Here is a tiny trained network, its code and every weight. The questions are about switching its units off for an input and a target symbol, where a switched-off unit gives its printed mean instead of its output.

import numpy as np


def w(rows, s, z=0):
    codes = np.array(rows[::2]) - 128.0
    scale = np.full(codes.shape[1], s)
    scale[-1] = z or s
    return codes * scale


def f(y):
    return y / 2 * (1 + np.tanh(0.7978845608 * (y + 0.044715 * y**3)))


def softmax(a):
    e = np.exp(a - a.max(-1, keepdims=True))
    return e / e.sum(-1, keepdims=True)


def log_softmax(a):
    a = a - a.max(-1, keepdims=True)
    return a - np.log(np.exp(a).sum(-1, keepdims=True))


def net(x, mask):
    ids = ['ΓΛΦΨαβζηξπ'.index(c) for c in x.split()]
    T = len(ids)
    res = E[ids] + P[:T]
    r = res
    for j in range(2):
        rows = slice(2 * j, 2 * j + 2)
        q, k, v = (r @ M[0][rows].T for M in (Q, K, V))
        z = softmax(np.where(np.tri(T) > 0, q @ k.T / 2**0.5, -1e9)) @ v
        o = O[0][rows]
        res = res + np.where(mask[j], z, o[:, -1]) @ o[:, :-1]
    y = f(res @ A[0][:, :-1].T + A[0][:, -1])
    res = res + np.where(mask[2:18], y, B[0][:, -1]) @ B[0][:, :-1]
    return log_softmax(res[-1] @ U[:, :-1].T + U[:, -1])


Q, K, V, O, A, B = {}, {}, {}, {}, {}, {}
E = w([
[127,99,2],'Γ',
[77,148,182],'Λ',
[169,154,39],'Φ',
[105,149,82],'Ψ',
[89,69,176],'α',
[157,176,179],'β',
[200,158,183],'ζ',
[156,149,40],'η',
[157,158,65],'ξ',
[61,114,107],'π',
],0.017)
P = w([
[70,229,224],'0',
[201,12,75],'1',
[170,159,22],'2',
[174,128,241],'3',
[145,4,63],'4',
[166,146,55],'5',
[171,126,219],'6',
[154,2,63],'7',
[184,146,52],'8',
],0.0085)
Q[0] = w([
[249,120,154],'head 0',
[105,63,201],'head 0',
[158,54,90],'head 1',
[2,91,187],'head 1',
],0.009)
K[0] = w([
[124,217,184],'head 0',
[255,76,183],'head 0',
[69,191,32],'head 1',
[168,32,87],'head 1',
],0.0089)
V[0] = w([
[240,110,110],'head 0',
[105,9,121],'head 0',
[98,58,198],'head 1',
[131,52,71],'head 1',
],0.013)
O[0] = w([
[197,182,236,166],'head 0',
[40,185,194,11],'head 0',
[2,165,116,2],'head 1',
[112,58,14,60],'head 1',
],0.009,0.0073)
A[0] = w([
[92,160,128,185],'neuron 0',
[149,136,145,78],'neuron 1',
[114,174,113,172],'neuron 2',
[137,180,67,142],'neuron 3',
[123,146,136,211],'neuron 4',
[131,249,147,2],'neuron 5',
[128,109,78,40],'neuron 6',
[107,110,153,76],'neuron 7',
[139,102,163,24],'neuron 8',
[100,173,98,81],'neuron 9',
[134,21,137,96],'neuron 10',
[170,187,72,137],'neuron 11',
[100,126,119,75],'neuron 12',
[160,71,205,156],'neuron 13',
[101,78,128,199],'neuron 14',
[98,31,138,158],'neuron 15',
],0.011,0.0034)
B[0] = w([
[153,49,134,124],'neuron 0',
[176,154,170,155],'neuron 1',
[113,76,168,126],'neuron 2',
[175,170,204,173],'neuron 3',
[141,87,92,135],'neuron 4',
[92,190,61,149],'neuron 5',
[83,123,138,147],'neuron 6',
[99,190,127,119],'neuron 7',
[108,222,158,132],'neuron 8',
[80,139,191,122],'neuron 9',
[10,169,148,169],'neuron 10',
[36,102,156,247],'neuron 11',
[154,215,147,119],'neuron 12',
[67,92,84,211],'neuron 13',
[227,169,93,131],'neuron 14',
[219,189,187,141],'neuron 15',
],0.011)
U = w([
[114,129,8,109],'Γ',
[41,79,145,87],'Λ',
[169,87,160,176],'Φ',
[84,77,99,187],'Ψ',
[50,135,174,130],'α',
[124,187,58,229],'β',
[136,186,142,2],'ζ',
[140,75,186,96],'η',
[167,116,140,26],'ξ',
[65,73,110,176],'π',
],0.012,0.0042)

Each question gives the input, a string of symbols that net reads in full, and the target symbol t.
The units are the heads (2 rows each of Q, K, V and O) and the neurons (one row each of A and B). Each row of codes is followed by its name. A weight is (code - 128) times the scale printed after its matrix; where a second scale follows, it is the last column's (O, A, B and U).
mask holds one flag per unit, heads first, then neurons. A switched-off unit (its flag False) gives its mean, the last column of its rows in O or B, instead of its output. The means were averaged over made-up inputs and are rounded, as every weight is.
A unit's drop is (log p(t) with every unit on - log p(t) with that unit switched off) / (log p(t) with every unit on - log p(t) with every unit switched off).
The circuit of an input: a set's keep is (log p(t) with only the set's units on - log p(t) with every unit switched off) / (log p(t) with every unit on - log p(t) with every unit switched off). Starting from the 12 units with the biggest drops (on a tie, the unit counted first), units are removed one at a time, each time the one whose removal leaves the highest keep (on an exact tie, the one counted first), for as long as the keep stays at least 0.8.
circuit, biggest first: the units of the circuit, biggest drop first
unit that matters most: the unit with the biggest drop
k most important neurons: the k neurons with the biggest drops, biggest first
heads that matter: for each layer, one digit per head in row order, 1 if its drop is at least 0.15 and else 0, layers parted by /
drop when u is switched off: that unit's drop, to one decimal
input Φ Φ ξ β, target β: unit that matters most -> neuron 5
input α η Γ π η Φ, target α: 2 most important neurons -> [neuron 3; neuron 9]
input α β Γ η Γ ξ, target α: circuit, biggest first -> [head 1; head 0]
input Φ α β ζ, target ζ: circuit, biggest first -> [head 1; neuron 5; head 0]
input η Φ β β η β β, target β: circuit, biggest first -> [neuron 5; head 1; neuron 11]
input Φ Ψ β α Φ Ψ π η ξ, target Φ: heads that matter -> 00
input π ξ Ψ η π, target β: heads that matter -> 01
input ξ α η Φ ξ Φ Γ α, target α: 4 most important neurons -> [neuron 10; neuron 15; neuron 13; neuron 8]
input π π Φ, target Λ: heads that matter -> 10
input Ψ Ψ α Ψ β Ψ Φ α, target α: heads that matter -> 10
input ζ Φ Φ, target ζ: heads that matter -> 01
input α π β, target α: 2 most important neurons -> [neuron 9; neuron 2]
input α Φ ξ, target α: 2 most important neurons -> [neuron 3; neuron 9]
input η Φ α ξ β η, target Φ: 2 most important neurons -> [neuron 3; neuron 13]
input Φ π η ζ Φ Γ β α η, target Φ: unit that matters most -> neuron 10
input α Φ Φ β α Φ, target α: drop when head 0 is switched off -> 0.1
input η Λ α ζ, target ζ: drop when neuron 11 is switched off -> 0.2
input α π Φ β Φ η, target α: drop when head 0 is switched off -> 0.2
